Below is a small trained network, with its code and all its weights. Each question gives an input and a target symbol and asks what happens when units are switched off, that is, made to give their printed mean instead of their output.

import numpy as np


def w(rows, s, z=0):
    codes = np.array(rows[::2]) - 128.0
    scale = np.full(codes.shape[1], s)
    scale[-1] = z or s
    return codes * scale


def norm(h):
    return h / np.sqrt((h * h).mean(-1, keepdims=True) + 1e-5)


def f(y):
    return np.maximum(y, 0)


def softmax(a):
    e = np.exp(a - a.max(-1, keepdims=True))
    return e / e.sum(-1, keepdims=True)


def log_softmax(a):
    a = a - a.max(-1, keepdims=True)
    return a - np.log(np.exp(a).sum(-1, keepdims=True))


def net(x, mask):
    ids = ['βδεξπσω'.index(c) for c in x.split()]
    T = len(ids)
    res = E[ids] + P[:T]
    u = 0
    for l in range(2):
        q, k, v = (norm(res) @ M[l].T for M in (Q, K, V))
        z = softmax(np.where(np.tri(T) > 0, q @ k.T / 2**0.5, -1e9)) @ v
        res = res + np.where(mask[u], z, O[l][:, -1]) @ O[l][:, :-1]
        u += 1
        y = f(norm(res) @ A[l][:, :-1].T + A[l][:, -1])
        res = res + np.where(mask[u : u + 4], y, B[l][:, -1]) @ B[l][:, :-1]
        u += 4
    return log_softmax(norm(res)[-1] @ U[:, :-1].T + U[:, -1])


Q, K, V, O, A, B = {}, {}, {}, {}, {}, {}
E = w([
[173,37,89,110,170,187,119,82,61],'β',
[59,153,62,58,163,222,80,135,122],'δ',
[104,148,48,171,166,50,171,138,178],'ε',
[76,114,171,130,123,82,222,176,83],'ξ',
[155,21,91,147,22,74,86,51,49],'π',
[89,70,126,161,14,101,177,133,233],'σ',
[125,48,137,157,198,243,103,166,2],'ω',
],0.0091)
P = w([
[244,173,144,172,12,140,157,92,178],'0',
[151,201,139,58,69,164,184,123,52],'1',
[163,132,150,145,132,135,183,111,110],'2',
[89,124,125,96,96,157,187,112,114],'3',
[108,69,154,188,150,114,153,105,170],'4',
[29,110,106,101,132,147,140,171,107],'5',
[26,76,105,159,137,95,133,187,143],'6',
[2,57,124,136,172,92,168,194,124],'7',
],0.0055)
Q[0] = w([
[105,147,80,194,112,75,104,194,219],'L0H1',
[97,133,117,1,15,84,107,84,130],'L0H1',
],0.0041)
K[0] = w([
[101,200,93,206,34,118,252,46,145],'L0H1',
[159,159,118,117,42,128,100,67,143],'L0H1',
],0.0037)
V[0] = w([
[137,135,192,181,251,115,60,127,228],'L0H1',
[223,156,13,246,104,74,76,136,41],'L0H1',
],0.0021)
O[0] = w([
[96,132,78,126,65,154,176,254,61,4],'L0H1',
[91,151,179,121,163,131,95,93,138,197],'L0H1',
],0.0087,0.0032)
A[0] = w([
[200,110,184,252,71,178,147,144,149,252],'L0N1',
[104,236,62,218,206,72,142,161,223,171],'L0N2',
[82,174,166,138,99,45,140,81,163,125],'L0N3',
[93,52,184,121,80,150,56,54,131,233],'L0N4',
],0.0042,0.0011)
B[0] = w([
[108,200,124,1,118,159,145,152,30,167],'L0N1',
[136,84,157,92,124,206,157,54,65,169],'L0N2',
[110,184,184,134,134,130,49,166,186,186],'L0N3',
[110,157,83,134,162,97,166,134,122,255],'L0N4',
],0.007,0.0063)
Q[1] = w([
[100,49,98,59,126,103,155,99,112],'L1H1',
[254,133,106,116,72,158,89,184,129],'L1H1',
],0.0082)
K[1] = w([
[66,43,167,174,153,115,104,167,167],'L1H1',
[208,254,173,83,108,154,167,89,137],'L1H1',
],0.0054)
V[1] = w([
[123,85,201,129,218,218,102,190,129],'L1H1',
[17,191,122,173,86,28,223,128,254],'L1H1',
],0.0043)
O[1] = w([
[130,212,225,63,46,93,42,1,52,3],'L1H1',
[216,214,93,79,183,134,183,91,101,2],'L1H1',
],0.0066,0.0023)
A[1] = w([
[147,123,86,133,4,80,148,92,32,82],'L1N1',
[79,179,106,64,204,113,115,138,131,75],'L1N2',
[93,142,5,77,94,162,31,96,95,187],'L1N3',
[207,35,91,170,125,179,182,154,83,248],'L1N4',
],0.0043,0.0014)
B[1] = w([
[153,131,209,175,135,254,70,131,150,183],'L1N1',
[123,123,132,229,172,140,184,103,81,163],'L1N2',
[182,173,209,157,123,85,175,136,117,223],'L1N3',
[102,196,147,102,122,145,178,176,132,253],'L1N4',
],0.0075,0.004)
U = w([
[142,150,79,59,119,25,138,123,53,217],'β',
[105,153,132,57,31,144,24,77,121,32],'δ',
[118,140,204,121,101,233,151,190,159,254],'ε',
[85,113,61,101,178,189,160,254,171,83],'ξ',
[105,94,127,184,136,156,185,146,120,129],'π',
[234,203,148,101,158,110,80,103,94,28],'σ',
[39,91,184,126,65,163,41,176,136,37],'ω',
],0.0064,0.002)

Each question gives the input, a string of symbols that net reads in full, and the target symbol t.
The units are the heads (2 rows each of Q, K, V and O) and the neurons (one row each of A and B). Each row of codes is followed by its name. A weight is (code - 128) times the scale printed after its matrix; where a second scale follows, it is the last column's (O, A, B and U).
mask holds one flag per unit, layer by layer, with each layer's heads first. A switched-off unit (its flag False) gives its mean, the last column of its rows in O or B, instead of its output. The means were averaged over made-up inputs and are rounded, as every weight is.
A unit's drop is (log p(t) with every unit on - log p(t) with that unit switched off) / (log p(t) with every unit on - log p(t) with every unit switched off).
The circuit of an input: a set's keep is (log p(t) with only the set's units on - log p(t) with every unit switched off) / (log p(t) with every unit on - log p(t) with every unit switched off). Starting from all 10 units, units are removed one at a time, each time the one whose removal leaves the highest keep (on an exact tie, the one counted first), for as long as the keep stays at least 0.8.
units of the circuit, in order: the units of the circuit, biggest drop first
top k neurons: the k neurons with the biggest drops, biggest first
top k neurons in layer l: the k neurons of layer l with the biggest drops, biggest first
drop when u is switched off: that unit's drop, to one decimal
input π β σ, target ξ: top 2 neurons : [L1N3; L0N2]
input π ξ σ ξ ω δ ξ ε, target β: units of the circuit, in order : [L1H1]
input ω ε π, target ω: top 2 neurons : [L0N2; L1N1]
input π ε ω β ξ, target ω: units of the circuit, in order : [L1H1; L0N3; L1N3]
input π σ β ω ε, target ω: top 2 neurons : [L0N2; L0N4]
input ξ ω π, target ω: units of the circuit, in order : [L1H1; L0N1]
input β β δ, target ω: top 2 neurons in layer 0 : [L0N4; L0N1]
input π δ π π, target ξ: top 3 neurons : [L0N4; L0N2; L1N4]
input π π ω ξ π ξ ξ ξ, target β: units of the circuit, in order : [L1H1; L1N1]
input ω ε ξ ξ π, target σ: top 4 neurons : [L0N1; L1N1; L0N2; L0N4]
input β ω σ, target ω: top 2 neurons in layer 0 : [L0N1; L0N3]
input ω δ π δ, target π: top 2 neurons : [L1N2; L1N3]
input π π β π σ, target ξ: top 2 neurons in layer 0 : [L0N4; L0N1]
input π β π π δ, target π: top 2 neurons in layer 0 : [L0N3; L0N1]
input ε ξ π ε π π ω ξ, target ω: top 2 neurons in layer 0 : [L0N4; L0N3]
input σ δ π, target ε: top 3 neurons in layer 1 : [L1N1; L1N4; L1N2]
input β β β ε, target ω: top neuron in layer 0 : [L0N2]
input δ π β, target ξ: top 3 neurons in layer 0 : [L0N2; L0N3; L0N1]
input π π β, target ξ: top 2 neurons in layer 1 : [L1N4; L1N3]
input π π ω σ ω δ β, target ω: top neuron in layer 0 : [L0N1]
input ω ξ δ ε σ ξ, target β: top 2 neurons in layer 1 : [L1N1; L1N4]
input β δ β π δ π π π, target ξ: drop when L0N2 is switched off : 0.1
input π ε β π, target π: drop when L1N3 is switched off : 0.0
